In the rows, 128 means zero.
Facts:
kudas {gumom=klabu, grezeruk=flamul,gregritri,braflis,samor}
flodal {gumom=reva}
skufun {gumom=bratrituk}
bromun {grezeruk=dopi,goda,keste,pekomis}
rabogru {grezeruk=bradu,diflun,neneman,dreflir}
buskol {gumom=nepo,zanum,rekar}
pluza {grezeruk=stemum,bratel,grusko,kotre,dregra,trune,skuvos,lika}
grirek {gumom=stisten,soder,plerur}
damil {gumom=skaza,maklu,bunik}
dosol {gumom=reva,fifon}
klofor {gumom=fiskin,mutosos}
nista {gumom=goda}
merol {gumom=stemum, grezeruk=plagren,gretru,kamostu}
gadru {grezeruk=kadrer,samor,fiskin}
brose {gumom=patuk,liki,pleden,lukis, grezeruk=fiskin,tiklok}
droriflin {gumom=nepo,sanir,golor,pudrul, grezeruk=voskeme,bratel}
pekomis {gumom=pleden}
reva {grezeruk=tiplun,klastol}
kadrer {gumom=stemum,vifluklo,dribegok,mefi}
miklur {gumom=fiston, grezeruk=flamul,stuflu,momun,kuflel,sketo}
kini {grezeruk=vurak,stadok,planel}
keste {gumom=miple}
skudri {gumom=vunam}
vegril {gumom=pato,pudrul, grezeruk=rekar}
lezugre {grezeruk=brigres,dopi,stadok}
plagren {gumom=gotrom,bupim,reva}
sakle {gumom=pludotran, grezeruk=lona,druve,stuflu,pleden,sketo}
gridem {gumom=bradu,momun,bruskupok,fasal, grezeruk=dedrul,liki,lukis,golor,dosol}
gretru {gumom=kamostu,fimun}
trekasi {grezeruk=kadrer,vifluklo,stuflu,momun,nista,tiklok}
skaza {grezeruk=diso,grusko,keste}
kotre {gumom=bromun,lezugre,plerur}
fifon {grezeruk=skuvam,skubes,sketo}
gruflon {gumom=tiplun, grezeruk=runek,dedrul,pato}
gigo {gumom=bogrobral,pudrul, grezeruk=stisten,momun,samor,gratatos}
skastor {grezeruk=braflis,dreflir}
grugras {grezeruk=pleden,serem,lika}
muzas {gumom=patuk,bromun, grezeruk=bratel}
flaplur {grezeruk=damil,diso,skudri,deste,kuflel}
maro {gumom=pluza, grezeruk=liki,zigrer,vurak,tiplun,lotrem}
luflen {grezeruk=diflun}
bunik {grezeruk=nepo,skudri,tiklok}
pavo {grezeruk=stisten,kliskitru,gasu,koboflu}
bebok {grezeruk=grusko,pleden}
klabu {grezeruk=brigo,lako}
diflun {gumom=lukis}
kegram {grezeruk=soder,druve,bruklim,pekomis}
maklu {grezeruk=lako,braflis,bratel,dreflir}
trune {gumom=brigo,koboflu}
gunak {gumom=nipas,goda,fimun, grezeruk=plagren,soder,trisas,plerur}
fasal {grezeruk=vunam,soder,trune}
fliflek {gumom=bratrituk,medru, grezeruk=brigres,serem,tiklok}
forik {gumom=bogrerir, grezeruk=brigres,govak,mefi}
nipas {grezeruk=pato,sketo}
plukluk {gumom=bogrerir,famebi,kluter}
gregritri {gumom=bupim,fasal}
fluton {grezeruk=stuzin,diso,dopi,lukis,planel}
batra {grezeruk=bogrobral,diso,stigrun,kamostu,mefi}
godruk {gumom=gadru,lona,bogrerir}
flegro {gumom=kini,flaplur,medru,kamostu,fimun, grezeruk=stuzin,samor}
fesor {grezeruk=dopi,nista,kluter}
muplim {grezeruk=brigo,soder,plafin}
stadok {gumom=stigrun,trisas}
stebrar {gumom=grugras, grezeruk=pluskun,skufun,trisas,skubes}
bogrerir {grezeruk=stuflu,goda,stekin}
dreflir {gumom=gotrom}
bruklim {gumom=fasal}
lotrem {gumom=skazegur,pleden}
buzor {gumom=gotrom,kuflel,bruskupok,koboflu,planel, grezeruk=bupim,serem,tiplun}
medor {gumom=kliskitru,samor,govak,stekin,plerur, grezeruk=pludotran}
liler {grezeruk=stuflu,pato,momun,klastol}
dregra {gumom=voskeme,stoka,bupim,famebi}
dedrul {gumom=dopi,fiston}
fiston {grezeruk=bupim,skufun,klofor}
lako {gumom=patuk,brigres,mutosos}
notru {gumom=pleden,trekasi,sketo, grezeruk=gregritri}
skubes {gumom=druve,kini}
grusko {gumom=skazegur,nipas}

Known rows:
braflis: [125 128 128 135 132 114 126 140 127 141 113 127 115 134 116 134 114 116
 136 110 117 136 137 124 145 134 128 139 123 123 134 130 131 129 135 140]
mefi: [129 122 123 130 134 115 133 128 140 129 155 150 147 141 121 132  82 109
 126 125 113 119 119 152 127 130 126 119 137 135 127 133 124 116 122 131]
rekar: [135 128 124 128 125 126 113 124 136 133 125 118 115 135 136 134 134 132
 127 110 134 133 124 137 131 127 120 122 130 131 137 116 134 129 133 161]
buskol: [131 125 140 126 120 137 123 133 120 140 129 115 141 117 127 132 141 113
 120 126 137 136 136 123 143 126 119 128 123 124 140 128 139 128 130 134]
bupim: [127 128 126 137 129 123 131 126 139 138 119 130 113 131 115 137 130 131
 137 112 133 134 135 139 118 124 119 121 132 143 123 123 128 124 127 142]
bruskupok: [131 132 123 129 129 119 126 128 142 135 121 131 120 132 127 135 124 129
 124 115 127 132 129 135 130 126 124 122 131 138 131 116 126 126 130 142]
reva: [114 122 122 139 126 137 133 115 136 115 106 121 103 140 132 129 152 163
 159 133 131 123 125 129  96 125 126 125 128 129 109 135 117 139 124 130]
bruklim: [126 131 139 122 124 130 140 137 123 143 123 126 142 113 119 131 133 108
 116 138 134 134 138 122 139 125 126 128 125 131 135 124 137 124 127 116]
merol: [111 117 132 122 126 139 150 129 121 114 138 135 149 129 121 118 113 114
 143 161 122 109 119 128 122 130 138 129 127 110 117 152 131 129 116  93]
damil: [129 139 146 125 133 125 135 144 118 129 149 141 158 122  98 155  93 105
 120 150 131 131 133 128 135 127 125 164 130 126 126 132  91 111 117 137]
skaza: [120 138 120 119 136 138 122 127 139  85 149 138 122 144 122 139 101 154
 134 158 121 112 104 134 126 123 136 177 134 122 113 131  75 127 112 151]
pludotran: [111 153 125 114 131 107 143 145 189 144  73 138 147 119 105 184 106 109
 133 141 125 146 137 125 111 115 115 128 126 161 112 102  77 156 117 114]
sakle: [106 148 133 109 118 135 152 138 161 130  65 117 163 108 141 179 130 125
 127 187 127 128 146  92  86 114 126 127 119 142 102 132  68 171 113  70]
medor: [118 124 130 127 126 140 136 125 115 114 121 120 120 123 128 111 151 139
 139 146 132 122 127 115 125 128 137 132 121 117 122 139 138 137 127 103]
soder: [132 136 121 116 130 116 147 123 132 142 111 129  87 111 118 123 122 116
 121 125 155 126 109 146 133 129 140 116 140 131 133 106 145 116 126 140]
diflun: [125 123 138 133 128 124 138 137 115 145 131 127 129 119 110 123 137 115
 126 128 129 136 139 122 142 130 126 133 122 132 130 136 142 126 132 116]
vunam: [135 135 130 115 140  95 104 118 111 130 174 144  82 111 115 123  61 105
 135 120 153 133  96 142 118 145 126 150 139 128 134 140 100 136 137 143]
skubes: [130 126 139 129 125 126 142 133 112 145 132 126 128 117 120 124 134 114
 116 134 131 133 139 123 135 131 128 124 125 133 133 136 139 124 131 118]

Rows:
No name comes twice in this set of rows, the named rows included.
[109 114 135 151 130 152 180 136 114 113 117 138 136 139 102 120 164 148
 139 158 108 111 152 125 126 121 144 128 125 126  99 143 144 100 112  95] -> maro
[130 131 131 125 127 123 135 131 127 140 124 129 124 119 118 130 124 110
 121 127 137 131 129 133 136 129 128 125 131 131 134 120 134 124 128 129] -> plafin
[118 122 118 128 131 139 124 117 139  96 145 134 120 143 134 106 150 165
 141 130 122 119 105 135 127 124 132 132 127 129 118 125 130 139 125 123] -> lezugre
[128 124 117 134 125 127 127 110 119 117 117 115  99 143 168 128 148 169
 131 141 120 115 118 120  93 132 140 119 129 127 118 141 115 135 133 130] -> nipas
[114 123 135 124 123 152 132 130 127 109 122 122 147 120 125 115 156 137
 138 146 131 124 132 115 129 120 129 134 121 120 118 134 133 138 121  96] -> forik
[135 125 122 131 134 113 130 127 139 132 146 149 159 139 132 139  77 106
 124 121 112 120 125 146 117 131 128 115 137 130 127 133 121 114 122 128] -> vifluklo
[113 123 123 133 129 132 126 130 126 113 100 118 101 143 125 123 136 146
 158 129 119 125 127 116 133 135 136 149 120 110 119 141 130 144 129 125] -> skastor
[138 132 121 127 131 119 130 123 130 137 128 131 107 128 134 128 121 130
 116 121 133 128 127 136 124 129 132 118 134 139 132 119 132 121 133 138] -> druve
[127 127 137 126 118 138 117 126 117 112 112 109 174 130 149 128 162 138
 147 138 127 128 117 106 124 132 130 122 116  97 134 126 132 134 129 116] -> gigo
[143 136 123 132 133 117 118 124 137 131 123 141 154 124 129 127 114 121
 126  97 128 134 125 132 123 129 126 113 134 128 134 106 137 113 131 127] -> fiskin
[110 121 134 126 122 142 139 128 122 115 115 118 128 127 123 122 162 142
 142 152 128 125 128 116 127 125 129 134 118 121 119 140 128 142 123 105] -> gridem
[133 128 123 133 133 128 120 125 138 125 149 142 135 127 120 120 126 131
 124 107 128 132 134 140 129 123 121 121 133 140 128 115 134 121 129 131] -> brigres
[115 129 125 116 125 138 146 121 124 118 104 120  83 118 123 117 142 130
 143 148 150 117 110 128 125 128 143 129 132 112 121 125 136 130 119 114] -> muplim
[143 130 122 135 128 114 129 120 122 143 130 125 108 138 160 140 126 142
 108 127 120 125 131 129 104 132 131 112 132 141 131 134 117 125 137 142] -> sketo
[131 126 127 134 122 133 124 116 115 116 120 116 139 138 167 135 145 156
 133 147 121 115 125 111  87 131 135 116 125 118 121 145 111 136 129 115] -> liler

Now the same things, written a new way:
Known rows:
dregra: [179 192 110 100 165 103 118 150 104 125 168 138 148 133  88 115 149 151
 115 198  85 162  95 104 100 102 100]
klastol: [113  99 155 130 112  90 131 118 134 137 143 122 138 172 139 124 138 159
 122  92  95 105 152 133 130 148 100]
kuflel: [ 91  98 143 125  97 106 138 150 136 148 108 136 141 161 124 145 140 147
 138 101  94 152 169 124 110 149 111]
neneman: [ 91 104 149 132 108  95 132 139 138 141 116 136 150 141 137 134 121 122
 128  99 103 119 142 118 121 137 108]
voskeme: [ 98 166 157 126 145  82  91 135 130 149 147 108 146 156 105 136 125 137
 121 106  87 110 174 107  97 154 125]
gunak: [167 189  93 161 109 202  82 147 119 158 172 167  80  87 173 129 163 143
 112  72 184 111  80 173 141  76 141]
plerur: [107  89 129 142 134 113 115 108 136 105  97 115 140 132 148 114  97 108
 146  97 116 136 113  85 111 146 114]
flaplur: [148 124 136 119 110 133 146 141 128 160  98 102  90 104 163 154 116 108
 120  89 194 103 167 182 151 126 174]
pekomis: [ 76 195  86 154 137 197 154 135 153  67 168 141  78  94  80 134 160 118
 182 197  83 137  90  84 188 158  98]
gretru: [160 182 105 159  92 197 138 143  89 162 168 169 142  92 173  67 161 166
 105  75 124 124  85  61 126  79 106]
koboflu: [101 145 158 118 112  92 118 122 120 147 147 104 145 142 134 128 129 141
 134  99  96 114 147 108  96 149  97]
diflun: [108 166  93 153 141 157 132 119 146  57 133 159 133 118  93  90 158 149
 125 179 101 137  85  81 186 107 105]
plafin: [ 82 103 136 127 122  98 103 132 140 147 139 120 139 136 151 132 109 101
 129  92 108 114 156 124  96 151 100]
droriflin: [185 105  95 160 199 192  94  90 139  61  83  94 136 105  90 135 105 131
 110 167 200 150  81 107 124  96 179]
kluter: [105 105 139 107 128  94 133 152 122 152 152 132 146 126 149  78 121 149
 154 183  90 109 175 115 106 133 142]
nipas: [167 120 108 142  94 161 147 144 138 154 107 152  79 134 160 159 154 159
 101  72 176 110 171 187 192  95 167]
skuvos: [ 95  78 119 130 123 122 144 150 152 149  80 160 134 152 125 150 106 116
 130 108 114 166 162 114 151 134 134]
fesor: [145 133 129  98 117 117 156 142 116 142 117  93  97 106 155 155 115 111
 117 148 186  98 150 178 142 150 165]

Rows:
No name comes twice in this set of rows, the named rows included.
[ 73 191  85 160 125 184 142 132 160  76 175 164  78  95  84 122 158 137
 144 190  84 106  82  99 185 139  92] -> lotrem
[176 179  98 151 195 178  82  89 148  62 120  92 120 105  84 120 130 121
 113 192 196 115  88 117 155 119 177] -> muzas
[169 189 125 159  72 183 132 133  65 162 138 151  99  94 174  56 163 155
 107  84 193 102  80 155 122  78 148] -> flegro
[145  76 140 145 138 139 134  89 115  64  69  95 146 146 145  98  88 114
 151 111 170 142  85  72 115 160 135] -> pudrul
[150 114 124 125 177 121  91 129 150 152 104 100 110 122 101 157  85 116
 115 108 183 111 143 178 123 133 175] -> pluza
[190  70  91 149 164 192 138  96 125  49  67 102 113 103 120 135 131 118
 115 189 197 159  82 144 153 104 174] -> vegril
[ 86 149 153 142 183  93  79 134 146 162  96 141 150 179  87 150  81 139
 121  87 115 140 162  79 103 134 170] -> bratel

Now the same things, written a new way:
Known rows:
neneman: [110 144 135 119 131 155 138 115 134 126 137 114]
diso: [150 131 129 121 127 128 130 124 120 127 106 128]
batra: [109 121 129 137 133 109 126 135 134 127 149 129]
flaplur: [114 119 122 147 129 131 126 139 133 119 151 129]
bogrobral: [109 139 118 117 121 137 127 137 132 118  66 133]
godruk: [129 124 138 119 132 109 130 124 131 136 140 125]
lona: [133 136 120 130 121 143 126 129 120 121  97 131]
medru: [126 127 121 139 126 139 125 131 127 122 135 130]
goda: [154 131 121 133 124 143 127 126 117 121 109 130]
trekasi: [115 117 123 147 127 133 127 140 135 120 155 131]
brigo: [108 146 114 131 122 140 123 124 120 123 114 130]
muplim: [ 87 131 121 137 133 108 124 131 135 131 171 130]
plafin: [130 143 120 122 127 121 125 118 116 132 122 129]
medor: [144 111 138 133 164 131  62 128 165 158 133 122]
liler: [111 115 133 135 131 116 130 137 138 127 155 128]
runek: [162 124 136 120 127 133 133 126 123 124  95 125]
rekar: [104 139 121 117 122 146 122 136 138 122  71 131]
fesor: [113 116 132 136 132 115 130 137 138 127 152 128]

Rows:
No name comes twice in this set of rows, the named rows included.
[ 98 146 126 128 126 169 135 121 134 119 126 117] -> bradu
[116 124 129 131 139  88 126 125 130 138 177 128] -> gunak
[ 97 128 137 106 131 106 133 131 144 134 116 127] -> buskol
[ 79 116 141 109 127 107 133 138 154 140 153 130] -> gigo
[138 137 125 121 128 127 127 121 120 129 113 128] -> lika
[164 130 133 114 132 111 130 114 116 137 127 125] -> pekomis
[138 121 133 107 107 155 131 122 126 149 152 138] -> gasu
[  5 146 135 154 145 133 148 148 140 146  97 139] -> klabu
[ 38 130 159 133 151 110 158 140 143 160 108 134] -> kudas
[ 78 132 115 146 127 121 121 137 134 123 156 133] -> fasal
[145 126 122 127 109 166 126 127 121 132 135 136] -> stisten
[164 126 126 132 124 148 129 129 119 117  98 127] -> lukis
[104 118 125 145 127 129 128 144 140 118 137 129] -> reva
[141 123 124 121 102 174 127 126 122 139 153 141] -> kliskitru

Now the same things, written a new way:
Known rows:
kadrer: [110 111 145 151  73 131 114 150 137  60 124 101]
stuzin: [ 99 128 126 154 108 141 118 117 150 110 143 112]
sanir: [113 102 122 122  65 119 149 111 151 134 150 139]
gregritri: [177 104 119 185  97 137  85 183 143  58 106 123]
kudas: [133 119 128 119  62 111  67 155 112  99 185 156]
druve: [108 158 116 126  88 157 141  71 157  79 100 142]
goda: [ 90 183 120 131 107 171 148  62 153  80 135 144]
lezugre: [ 89 177 119 118 128 142 103 137 140 182 168 132]
batra: [131 143 102 105  67 141  87 125 122 169 154 124]
damil: [113 118 123 146  73 141  95 139 151  99 118 101]
keste: [110 139 105 146  81 139 121 119 164 119  93 103]
buskol: [119  80 121 127  51  92  98 136 136 108 114 116]
kuflel: [165 153 101 177 102 178 156 147 158  79 124 119]
lona: [146 143 100 158  87 148 159 139 163  86 112 136]
lotrem: [103 145 148 155 140 111  72 114 121  95 114 103]
pudrul: [112 102 111 114  71 119 163  98 161 131 154 146]
vurak: [115 119 124 153 121 133 118 101 141 116 135 102]
lika: [107 134 107 142  96 129 135 121 174 117  84 125]

Rows:
No name comes twice in this set of rows, the named rows included.
[130 133 110 140 101 122 151 114 165 105  87 137] -> trisas
[ 99 173 101 148 154 125 166 132 187 137  78 145] -> plerur
[151 141 106 170 104 165 137 135 153 119 136 117] -> kluter
[ 86 107 114 125  77 125 174  95 164 115 154 129] -> nepo
[ 84 152 124 133 107 140  87  96 161  99  71 119] -> grusko
[130 145 114 110  69 150  79 128 113 165 189 125] -> fluton
[125 153  97 103  69 152 115 115 135 168 163 136] -> skaza
[ 99 172 130 123 134 136 105  85 140 113 148 161] -> skazegur
[ 82 165 141 158 190 122 122 106 156 124 132 119] -> liki
[149 144 116 104  40 123 100 159 114 101 146 140] -> sakle
[ 93 150 144 144  96 154 113  92 132  58 145 123] -> nista

